Below is a small trained network, with its code and all its weights. Each question gives an input and a target symbol and asks what happens when units are switched off, that is, made to give their printed mean instead of their output.

import numpy as np


def w(rows, s, z=0):
    codes = np.array(rows[::2]) - 128.0
    scale = np.full(codes.shape[1], s)
    scale[-1] = z or s
    return codes * scale


def norm(h):
    return h / np.sqrt((h * h).mean(-1, keepdims=True) + 1e-5)


def f(y):
    return np.maximum(y, 0)


def softmax(a):
    e = np.exp(a - a.max(-1, keepdims=True))
    return e / e.sum(-1, keepdims=True)


def log_softmax(a):
    a = a - a.max(-1, keepdims=True)
    return a - np.log(np.exp(a).sum(-1, keepdims=True))


def net(x, mask):
    ids = ['γδζθσω'.index(c) for c in x.split()]
    T = len(ids)
    res = E[ids] + P[:T]
    r = norm(res)
    for j in range(2):
        rows = slice(2 * j, 2 * j + 2)
        q, k, v = (r @ M[0][rows].T for M in (Q, K, V))
        z = softmax(np.where(np.tri(T) > 0, q @ k.T / 2**0.5, -1e9)) @ v
        o = O[0][rows]
        res = res + np.where(mask[j], z, o[:, -1]) @ o[:, :-1]
    y = f(norm(res) @ A[0][:, :-1].T + A[0][:, -1])
    res = res + np.where(mask[2:6], y, B[0][:, -1]) @ B[0][:, :-1]
    return log_softmax(norm(res)[-1] @ U[:, :-1].T + U[:, -1])


Q, K, V, O, A, B = {}, {}, {}, {}, {}, {}
E = w([
[84,167,217,188,91,47],'γ',
[158,145,190,57,72,206],'δ',
[234,97,77,170,98,98],'ζ',
[8,187,61,171,55,189],'θ',
[249,113,116,217,167,208],'σ',
[197,86,196,2,179,157],'ω',
],0.015)
P = w([
[92,3,141,195,71,150],'0',
[103,77,153,179,112,109],'1',
[97,63,129,153,132,129],'2',
[110,160,88,106,114,173],'3',
[127,150,150,91,160,156],'4',
[126,193,189,101,167,128],'5',
[100,217,97,42,183,167],'6',
[115,219,132,46,174,193],'7',
[184,255,159,76,148,111],'8',
],0.0081)
Q[0] = w([
[82,26,171,145,192,149],'h0',
[69,21,51,89,131,187],'h0',
[151,188,168,149,111,72],'h1',
[216,254,95,88,57,147],'h1',
],0.007)
K[0] = w([
[139,6,92,169,65,163],'h0',
[124,108,185,163,113,100],'h0',
[121,174,67,96,219,159],'h1',
[113,209,122,131,224,86],'h1',
],0.012)
V[0] = w([
[164,109,43,185,114,77],'h0',
[136,96,184,180,253,89],'h0',
[68,116,139,192,178,237],'h1',
[27,184,184,184,49,55],'h1',
],0.0071)
O[0] = w([
[152,236,115,103,129,121,246],'h0',
[148,103,217,58,164,80,54],'h0',
[135,116,87,86,250,113,78],'h1',
[161,127,164,166,151,116,95],'h1',
],0.016,0.0014)
A[0] = w([
[2,230,80,147,158,98,45],'n0',
[122,96,135,117,9,49,8],'n1',
[146,165,161,95,115,197,52],'n2',
[137,89,66,61,83,84,160],'n3',
],0.0073,0.0017)
B[0] = w([
[84,125,142,163,95,1,254],'n0',
[110,166,181,57,103,113,237],'n1',
[140,79,161,30,177,243,217],'n2',
[255,72,56,152,157,176,221],'n3',
],0.0088,0.0029)
U = w([
[137,168,212,149,139,39,101],'γ',
[85,82,127,104,74,129,2],'δ',
[145,254,100,96,50,103,254],'ζ',
[55,136,62,181,111,117,85],'θ',
[112,202,50,142,219,90,51],'σ',
[107,126,66,11,180,22,247],'ω',
],0.0072,0.0011)

Each question gives the input, a string of symbols that net reads in full, and the target symbol t.
The units are the heads (2 rows each of Q, K, V and O) and the neurons (one row each of A and B). Each row of codes is followed by its name. A weight is (code - 128) times the scale printed after its matrix; where a second scale follows, it is the last column's (O, A, B and U).
mask holds one flag per unit, heads first, then neurons. A switched-off unit (its flag False) gives its mean, the last column of its rows in O or B, instead of its output. The means were averaged over made-up inputs and are rounded, as every weight is.
A unit's drop is (log p(t) with every unit on - log p(t) with that unit switched off) / (log p(t) with every unit on - log p(t) with every unit switched off).
The circuit of an input: a set's keep is (log p(t) with only the set's units on - log p(t) with every unit switched off) / (log p(t) with every unit on - log p(t) with every unit switched off). Starting from all 6 units, units are removed one at a time, each time the one whose removal leaves the highest keep (on an exact tie, the one counted first), for as long as the keep stays at least 0.8.
units of the circuit, in order: the units of the circuit, biggest drop first
heads that matter: for each layer, one digit per head in row order, 1 if its drop is at least 0.15 and else 0, layers parted by /
drop of u: that unit's drop, to one decimal
input ζ ζ γ γ δ, target γ: units of the circuit, in order -> (h1)
input σ ζ ζ σ σ ζ, target ω: heads that matter -> 11
input ζ ζ σ, target ζ: heads that matter -> 11
input ζ ζ ω, target ζ: heads that matter -> 11
input σ δ ζ ω ζ δ, target δ: heads that matter -> 10
input γ γ θ, target γ: units of the circuit, in order -> (h1 h0)
input ζ θ θ δ ζ γ σ σ γ, target ω: heads that matter -> 01
input γ ζ γ γ γ σ σ, target γ: heads that matter -> 11
input ω ζ ζ, target ζ: units of the circuit, in order -> (h1 h0)
input σ δ δ δ ζ ω δ ζ θ, target θ: heads that matter -> 10
input σ γ γ γ γ θ σ, target γ: drop of h1 -> 0.8
input γ δ δ σ ζ θ δ ζ, target θ: drop of h0 -> 0.8
input ζ σ σ γ, target ω: drop of n3 -> 0.0
input ζ ω ζ ω ζ δ, target δ: units of the circuit, in order -> (h0)
